Below is a small trained network, with its code and all its weights. Each question gives an input and a target symbol and asks what happens when units are switched off, that is, made to give their printed mean instead of their output.

import numpy as np


def w(rows, s, z=0):
    codes = np.array(rows[::2]) - 128.0
    scale = np.full(codes.shape[1], s)
    scale[-1] = z or s
    return codes * scale


def f(y):
    return np.maximum(y, 0)


def softmax(a):
    e = np.exp(a - a.max(-1, keepdims=True))
    return e / e.sum(-1, keepdims=True)


def log_softmax(a):
    a = a - a.max(-1, keepdims=True)
    return a - np.log(np.exp(a).sum(-1, keepdims=True))


def net(x, mask):
    ids = ['ΓΣΨΩαηξ'.index(c) for c in x.split()]
    T = len(ids)
    res = E[ids] + P[:T]
    u = 0
    for l in range(3):
        r = res
        for j in range(2):
            rows = slice(2 * j, 2 * j + 2)
            q, k, v = (r @ M[l][rows].T for M in (Q, K, V))
            z = softmax(np.where(np.tri(T) > 0, q @ k.T / 2**0.5, -1e9)) @ v
            o = O[l][rows]
            res = res + np.where(mask[u + j], z, o[:, -1]) @ o[:, :-1]
        u += 2
        y = f(res @ A[l][:, :-1].T + A[l][:, -1])
        res = res + np.where(mask[u : u + 4], y, B[l][:, -1]) @ B[l][:, :-1]
        u += 4
    return log_softmax(res[-1] @ U[:, :-1].T + U[:, -1])


Q, K, V, O, A, B = {}, {}, {}, {}, {}, {}
E = w([
[154,89,79],'Γ',
[52,200,141],'Σ',
[156,184,6],'Ψ',
[166,115,37],'Ω',
[107,82,108],'α',
[121,141,124],'η',
[17,159,163],'ξ',
],0.011)
P = w([
[224,254,211],'0',
[206,206,190],'1',
[195,194,171],'2',
[177,171,152],'3',
[156,152,129],'4',
[139,131,104],'5',
[116,109,82],'6',
[82,80,64],'7',
[61,48,39],'8',
[46,23,54],'9',
],0.0034)
Q[0] = w([
[54,162,255],'L0H0',
[167,135,236],'L0H0',
[129,189,52],'L0H1',
[174,176,213],'L0H1',
],0.025)
K[0] = w([
[109,170,255],'L0H0',
[175,163,200],'L0H0',
[85,78,66],'L0H1',
[94,191,165],'L0H1',
],0.029)
V[0] = w([
[95,184,237],'L0H0',
[148,153,58],'L0H0',
[2,111,139],'L0H1',
[152,163,75],'L0H1',
],0.005)
O[0] = w([
[108,253,199,161],'L0H0',
[99,78,111,235],'L0H0',
[168,125,34,81],'L0H1',
[141,91,172,254],'L0H1',
],0.0049,0.0011)
A[0] = w([
[180,111,218,137],'L0N0',
[253,88,127,35],'L0N1',
[99,93,44,2],'L0N2',
[146,71,176,153],'L0N3',
],0.013,0.0019)
B[0] = w([
[167,233,176,135],'L0N0',
[32,90,1,192],'L0N1',
[244,122,176,252],'L0N2',
[201,166,229,153],'L0N3',
],0.0098,0.0032)
Q[1] = w([
[253,94,84],'L1H0',
[180,142,160],'L1H0',
[123,112,119],'L1H1',
[95,88,133],'L1H1',
],0.03)
K[1] = w([
[5,197,112],'L1H0',
[133,167,127],'L1H0',
[114,115,151],'L1H1',
[131,151,153],'L1H1',
],0.026)
V[1] = w([
[49,41,254],'L1H0',
[187,191,73],'L1H0',
[176,59,226],'L1H1',
[47,108,187],'L1H1',
],0.0083)
O[1] = w([
[91,215,5,34],'L1H0',
[169,71,195,192],'L1H0',
[108,111,2,4],'L1H1',
[176,171,43,109],'L1H1',
],0.0075,0.0032)
A[1] = w([
[182,85,97,97],'L1N0',
[174,145,106,254],'L1N1',
[7,185,136,88],'L1N2',
[82,192,142,36],'L1N3',
],0.014,0.0049)
B[1] = w([
[8,143,90,224],'L1N0',
[229,117,216,254],'L1N1',
[3,171,121,252],'L1N2',
[21,80,100,198],'L1N3',
],0.018,0.005)
Q[2] = w([
[146,113,6],'L2H0',
[113,224,158],'L2H0',
[223,137,174],'L2H1',
[46,72,208],'L2H1',
],0.02)
K[2] = w([
[51,226,171],'L2H0',
[126,40,74],'L2H0',
[147,251,206],'L2H1',
[207,46,72],'L2H1',
],0.018)
V[2] = w([
[157,17,25],'L2H0',
[130,195,175],'L2H0',
[134,160,201],'L2H1',
[128,254,182],'L2H1',
],0.0089)
O[2] = w([
[55,1,172,2],'L2H0',
[163,212,120,173],'L2H0',
[121,125,91,207],'L2H1',
[168,83,38,191],'L2H1',
],0.0073,0.0081)
A[2] = w([
[211,203,155,210],'L2N0',
[103,85,202,73],'L2N1',
[252,160,210,214],'L2N2',
[95,129,13,3],'L2N3',
],0.014,0.0037)
B[2] = w([
[145,203,171,240],'L2N0',
[175,129,156,199],'L2N1',
[92,3,106,249],'L2N2',
[168,80,80,194],'L2N3',
],0.022,0.017)
U = w([
[104,75,148,31],'Γ',
[105,114,102,173],'Σ',
[2,134,116,157],'Ψ',
[137,163,210,130],'Ω',
[94,197,130,227],'α',
[11,181,182,206],'η',
[196,137,127,2],'ξ',
],0.0057,0.0046)

Each question gives the input, a string of symbols that net reads in full, and the target symbol t.
The units are the heads (2 rows each of Q, K, V and O) and the neurons (one row each of A and B). Each row of codes is followed by its name. A weight is (code - 128) times the scale printed after its matrix; where a second scale follows, it is the last column's (O, A, B and U).
mask holds one flag per unit, layer by layer, with each layer's heads first. A switched-off unit (its flag False) gives its mean, the last column of its rows in O or B, instead of its output. The means were averaged over made-up inputs and are rounded, as every weight is.
A unit's drop is (log p(t) with every unit on - log p(t) with that unit switched off) / (log p(t) with every unit on - log p(t) with every unit switched off).
The circuit of an input: a set's keep is (log p(t) with only the set's units on - log p(t) with every unit switched off) / (log p(t) with every unit on - log p(t) with every unit switched off). Starting from the 12 units with the biggest drops (on a tie, the unit counted first), units are removed one at a time, each time the one whose removal leaves the highest keep (on an exact tie, the one counted first), for as long as the keep stays at least 0.8.
units of the circuit, in order: the units of the circuit, biggest drop first
most important unit: the unit with the biggest drop
k most important neurons: the k neurons with the biggest drops, biggest first
which heads matter: for each layer, one digit per head in row order, 1 if its drop is at least 0.15 and else 0, layers parted by /
input α α Ω η η ξ ξ, target Ω: most important unit	L0H0
input Ω Ψ Ω, target Ω: units of the circuit, in order	L2N2; L1N0; L1H0
input η ξ α Γ α Γ α Ω, target α: which heads matter	10 / 01 / 01
input Ψ Γ Ω Σ Ω Γ η Ω, target η: units of the circuit, in order	L1N0; L2H1; L1N1; L2N3
input α ξ ξ α Σ Ω Γ, target Ω: 4 most important neurons	L1N0; L2N0; L0N1; L1N2
input Σ α η ξ Σ Γ Σ Σ Ω, target Ω: which heads matter	10 / 00 / 11
input Ω Σ Σ Σ η, target Γ: units of the circuit, in order	L1N2; L1N0; L2N2
input Ω Σ ξ, target Ω: 2 most important neurons	L0N2; L2N1
input ξ ξ Σ, target α: which heads matter	01 / 01 / 10
input Σ Γ Ψ Γ η Σ Ψ Σ η ξ, target Γ: 3 most important neurons	L0N2; L1N0; L1N2
input Γ ξ α η ξ Σ, target Ψ: which heads matter	00 / 10 / 00
input Σ Σ η η ξ Γ Σ, target η: units of the circuit, in order	L2H1; L2N3; L1N2
input ξ Σ ξ, target Σ: 2 most important neurons	L1N3; L0N2
input Σ Σ ξ, target Σ: 3 most important neurons	L0N2; L1N3; L2N3
input η Σ α α ξ, target Ψ: which heads matter	00 / 10 / 00
input Γ ξ η Γ, target ξ: units of the circuit, in order	L1H0; L1N2; L0H0; L2H0
input Ω ξ Ψ Σ, target Γ: most important unit	L1H0
input Ω Ω ξ Ψ, target Γ: units of the circuit, in order	L2N2; L1N1
input Σ Ω Σ ξ α ξ Σ, target Ψ: units of the circuit, in order	L0N2; L2N0; L1N2
input ξ Σ η, target Γ: units of the circuit, in order	L2N2; L1N2; L1N0
input Σ Σ ξ Ω α Σ Ψ ξ ξ ξ, target Γ: which heads matter	10 / 10 / 00
input Ω ξ Γ Σ Ω Σ α Γ Σ, target η: which heads matter	10 / 00 / 01
input Ψ Ω Ψ α ξ, target Ψ: 2 most important neurons	L0N1; L0N3
input Ω α Ω ξ Ψ, target Γ: 3 most important neurons	L1N1; L2N2; L1N2
